Below is a small trained network, with its code and all its weights. Each question gives an input and a target symbol and asks what happens when units are switched off, that is, made to give their printed mean instead of their output.

import numpy as np


def w(rows, s, z=0):
    codes = np.array(rows[::2]) - 128.0
    scale = np.full(codes.shape[1], s)
    scale[-1] = z or s
    return codes * scale


def softmax(a):
    e = np.exp(a - a.max(-1, keepdims=True))
    return e / e.sum(-1, keepdims=True)


def log_softmax(a):
    a = a - a.max(-1, keepdims=True)
    return a - np.log(np.exp(a).sum(-1, keepdims=True))


def net(x, mask):
    ids = ['βγξστψ'.index(c) for c in x.split()]
    T = len(ids)
    res = E[ids] + P[:T]
    u = 0
    for l in range(3):
        r = res
        for j in range(3):
            rows = slice(3 * j, 3 * j + 3)
            q, k, v = (r @ M[l][rows].T for M in (Q, K, V))
            z = softmax(np.where(np.tri(T) > 0, q @ k.T / 3**0.5, -1e9)) @ v
            o = O[l][rows]
            res = res + np.where(mask[u + j], z, o[:, -1]) @ o[:, :-1]
        u += 3
    return log_softmax(res[-1] @ U[:, :-1].T + U[:, -1])


Q, K, V, O = {}, {}, {}, {}
E = w([
[169,133,171,70,224,152,160,148],'β',
[26,53,207,174,161,60,217,180],'γ',
[200,171,183,106,72,15,75,93],'ξ',
[234,128,54,221,133,112,158,112],'σ',
[114,199,100,212,182,149,12,149],'τ',
[69,252,2,83,99,113,162,183],'ψ',
],0.0049)
P = w([
[90,59,129,88,64,192,116,77],'0',
[109,98,170,143,142,73,155,147],'1',
[124,43,118,88,154,72,110,176],'2',
[142,185,195,180,110,148,167,152],'3',
[113,163,117,117,192,92,149,77],'4',
[176,77,97,68,171,78,93,211],'5',
[182,253,173,188,105,154,171,170],'6',
[127,191,90,87,183,143,134,53],'7',
[198,113,74,55,156,117,82,209],'8',
],0.0056)
Q[0] = w([
[143,121,116,175,150,80,123,123],'L0H1',
[159,162,89,144,135,140,106,166],'L0H1',
[23,97,124,141,159,137,156,95],'L0H1',
[147,119,94,126,165,53,37,122],'L0H2',
[4,130,129,80,158,216,78,185],'L0H2',
[107,177,212,68,82,87,90,118],'L0H2',
[161,48,141,92,48,114,184,106],'L0H3',
[113,182,88,95,72,123,183,151],'L0H3',
[140,109,170,183,116,174,93,95],'L0H3',
],0.03)
K[0] = w([
[91,179,113,166,137,108,93,179],'L0H1',
[151,171,128,79,120,174,115,163],'L0H1',
[35,54,198,133,130,108,166,139],'L0H1',
[108,121,111,106,91,126,15,231],'L0H2',
[2,149,82,85,238,114,89,25],'L0H2',
[105,186,236,67,73,76,87,95],'L0H2',
[136,118,114,68,165,80,245,34],'L0H3',
[118,126,58,76,67,67,199,198],'L0H3',
[126,50,191,161,213,137,93,99],'L0H3',
],0.023)
V[0] = w([
[144,78,105,149,100,127,122,206],'L0H1',
[177,91,126,115,91,96,91,249],'L0H1',
[124,147,134,122,95,116,122,168],'L0H1',
[156,107,97,117,115,114,91,136],'L0H2',
[110,84,116,148,109,89,154,2],'L0H2',
[157,52,81,111,86,92,91,120],'L0H2',
[120,54,153,163,64,141,114,244],'L0H3',
[147,136,92,141,136,115,131,121],'L0H3',
[176,145,93,155,157,116,144,104],'L0H3',
],0.0073)
O[0] = w([
[188,134,106,106,144,108,108,156,185],'L0H1',
[193,185,107,139,138,111,101,206,235],'L0H1',
[149,142,125,148,99,129,112,178,158],'L0H1',
[89,125,80,115,161,98,126,86,197],'L0H2',
[72,149,164,159,84,212,178,64,2],'L0H2',
[60,114,77,102,182,111,141,31,165],'L0H2',
[42,150,112,135,163,116,154,4,129],'L0H3',
[114,116,101,120,112,108,94,141,194],'L0H3',
[145,97,116,105,133,85,87,158,207],'L0H3',
],0.0043,0.00083)
Q[1] = w([
[86,154,41,152,72,97,107,98],'L1H1',
[128,139,134,110,107,162,104,126],'L1H1',
[157,164,109,103,150,156,143,121],'L1H1',
[106,73,119,44,120,218,129,118],'L1H2',
[132,86,157,113,107,94,136,186],'L1H2',
[147,135,169,85,252,138,146,126],'L1H2',
[92,90,170,166,104,114,155,197],'L1H3',
[148,101,145,112,118,156,128,129],'L1H3',
[121,162,58,111,102,102,106,141],'L1H3',
],0.027)
K[1] = w([
[104,15,34,79,47,124,59,156],'L1H1',
[117,137,175,104,83,164,121,138],'L1H1',
[199,89,173,111,143,164,142,154],'L1H1',
[10,132,224,126,228,168,223,121],'L1H2',
[79,85,122,102,127,56,88,165],'L1H2',
[228,43,186,3,184,234,154,188],'L1H2',
[107,10,88,58,110,116,77,178],'L1H3',
[129,104,181,95,99,173,132,126],'L1H3',
[191,216,114,124,208,84,138,155],'L1H3',
],0.018)
V[1] = w([
[88,144,116,104,122,163,114,31],'L1H1',
[70,79,123,63,103,172,124,12],'L1H1',
[111,143,127,129,120,112,118,139],'L1H1',
[64,96,131,178,168,20,158,151],'L1H2',
[146,50,153,144,47,159,119,198],'L1H2',
[138,236,74,81,214,144,147,2],'L1H2',
[71,131,80,109,117,140,73,116],'L1H3',
[147,160,175,224,141,51,187,220],'L1H3',
[138,54,91,76,50,219,98,87],'L1H3',
],0.0055)
O[1] = w([
[117,44,142,155,67,153,91,155,49],'L1H1',
[69,27,138,177,10,192,115,145,3],'L1H1',
[144,140,113,115,146,159,131,121,123],'L1H1',
[125,71,75,149,62,54,116,252,180],'L1H2',
[67,86,95,120,78,167,112,31,79],'L1H2',
[206,208,241,136,236,121,162,174,164],'L1H2',
[29,115,160,169,150,108,174,88,84],'L1H3',
[242,50,110,55,39,222,68,213,247],'L1H3',
[68,209,177,182,254,6,225,33,10],'L1H3',
],0.0029,0.0012)
Q[2] = w([
[154,4,118,62,141,120,77,190],'L2H1',
[199,143,126,167,135,47,129,241],'L2H1',
[98,100,30,96,171,64,105,139],'L2H1',
[159,128,56,78,205,27,126,193],'L2H2',
[109,129,137,172,96,124,143,204],'L2H2',
[61,46,100,56,128,161,110,110],'L2H2',
[43,129,144,122,54,140,143,59],'L2H3',
[140,43,47,77,140,83,86,148],'L2H3',
[164,144,84,160,110,87,130,227],'L2H3',
],0.03)
K[2] = w([
[121,239,44,151,100,189,109,47],'L2H1',
[240,139,87,40,160,148,70,160],'L2H1',
[116,234,146,178,99,154,139,193],'L2H1',
[253,105,169,193,146,139,56,94],'L2H2',
[123,34,85,110,103,112,106,135],'L2H2',
[83,161,159,239,47,173,167,75],'L2H2',
[59,155,170,150,175,75,197,147],'L2H3',
[150,247,122,196,97,159,140,99],'L2H3',
[197,162,64,68,150,128,91,140],'L2H3',
],0.026)
V[2] = w([
[39,144,78,136,99,159,123,186],'L2H1',
[166,98,72,99,83,125,254,123],'L2H1',
[158,101,62,240,148,156,116,102],'L2H1',
[149,97,138,152,63,79,76,91],'L2H2',
[85,189,98,121,156,51,163,139],'L2H2',
[104,175,62,87,88,141,153,116],'L2H2',
[156,131,180,140,126,87,122,126],'L2H3',
[156,155,181,77,209,94,156,107],'L2H3',
[145,137,132,115,31,82,92,85],'L2H3',
],0.024)
O[2] = w([
[159,90,126,68,105,211,126,211,110],'L2H1',
[119,145,17,20,119,100,225,82,160],'L2H1',
[104,179,57,187,104,74,131,249,186],'L2H1',
[144,136,120,97,28,97,53,106,143],'L2H2',
[152,151,146,143,253,110,98,85,255],'L2H2',
[100,148,185,215,177,85,135,73,19],'L2H2',
[146,133,118,108,70,113,109,118,97],'L2H3',
[58,110,136,168,13,122,153,118,149],'L2H3',
[183,168,128,102,157,69,22,76,69],'L2H3',
],0.012,0.0026)
U = w([
[125,141,142,167,252,93,152,83,63],'β',
[45,71,150,167,59,146,193,96,246],'γ',
[145,138,151,130,91,60,67,50,63],'ξ',
[98,224,32,155,136,17,159,165,178],'σ',
[142,119,165,200,127,117,73,208,160],'τ',
[182,70,88,26,112,162,136,157,59],'ψ',
],0.0024,0.0012)

Each question gives the input, a string of symbols that net reads in full, and the target symbol t.
The units are the heads (3 rows each of Q, K, V and O). Each row of codes is followed by its name. A weight is (code - 128) times the scale printed after its matrix; where a second scale follows, it is the last column's (O and U).
mask holds one flag per head, layer by layer. A switched-off head (its flag False) gives its mean, the last column of its rows in O, instead of its output. The means were averaged over made-up inputs and are rounded, as every weight is.
A unit's drop is (log p(t) with every unit on - log p(t) with that unit switched off) / (log p(t) with every unit on - log p(t) with every unit switched off).
The circuit of an input: a set's keep is (log p(t) with only the set's units on - log p(t) with every unit switched off) / (log p(t) with every unit on - log p(t) with every unit switched off). Starting from all 9 units, units are removed one at a time, each time the one whose removal leaves the highest keep (on an exact tie, the one counted first), for as long as the keep stays at least 0.8.
units of the circuit, in order: the units of the circuit, biggest drop first
unit that matters most: the unit with the biggest drop
which heads matter: for each layer, one digit per head in row order, 1 if its drop is at least 0.15 and else 0, layers parted by /
drop when u is switched off: that unit's drop, to one decimal
input τ σ ψ ψ, target β: units of the circuit, in order	[L2H2, L0H2]
input γ β ψ ψ, target β: which heads matter	000 / 000 / 010
input β τ σ, target τ: which heads matter	010 / 000 / 100
input β τ σ β σ τ β ψ τ, target ψ: which heads matter	000 / 001 / 100
input ξ ξ γ τ γ γ, target τ: units of the circuit, in order	[L2H1]
input σ ξ ξ, target σ: which heads matter	010 / 010 / 100
input τ σ σ γ ψ σ σ γ τ, target τ: which heads matter	100 / 000 / 100
input β ξ σ, target σ: units of the circuit, in order	[L2H1, L0H1]
input τ ξ σ ψ β ψ, target ψ: which heads matter	000 / 000 / 100
input γ ψ τ ψ, target τ: which heads matter	000 / 000 / 100
input ξ τ β σ, target γ: which heads matter	000 / 000 / 001
input σ τ γ, target τ: which heads matter	100 / 100 / 100
input σ β ξ ψ σ γ β, target ψ: which heads matter	000 / 011 / 110
input β ψ γ, target ψ: which heads matter	000 / 000 / 100
input τ σ β τ β ξ γ, target ξ: which heads matter	000 / 000 / 111
input β γ β ψ, target γ: units of the circuit, in order	[L2H3, L2H1]
input ξ τ β τ, target γ: which heads matter	000 / 000 / 001
input σ σ β σ, target γ: units of the circuit, in order	[L2H3, L1H3]
input τ σ σ ψ σ γ σ ξ, target ξ: unit that matters most	L0H2
input τ σ σ β γ β, target γ: unit that matters most	L1H3
input τ τ β ξ τ ξ γ ξ β, target ξ: units of the circuit, in order	[L2H3, L2H1, L1H3]
input ψ ξ γ σ τ, target τ: which heads matter	001 / 000 / 100
input β τ ψ τ γ, target γ: units of the circuit, in order	[L2H3, L0H1, L1H3]
input γ τ ψ β ψ γ, target ψ: units of the circuit, in order	[L2H1, L2H2]
input τ γ β β β σ τ σ, target τ: units of the circuit, in order	[L2H1, L1H3, L0H2]
input σ σ β σ σ ξ ψ, target ξ: drop when L0H2 is switched off	0.0
input τ σ γ β β, target β: unit that matters most	L2H2
input σ τ ψ, target ψ: drop when L2H1 is switched off	0.7
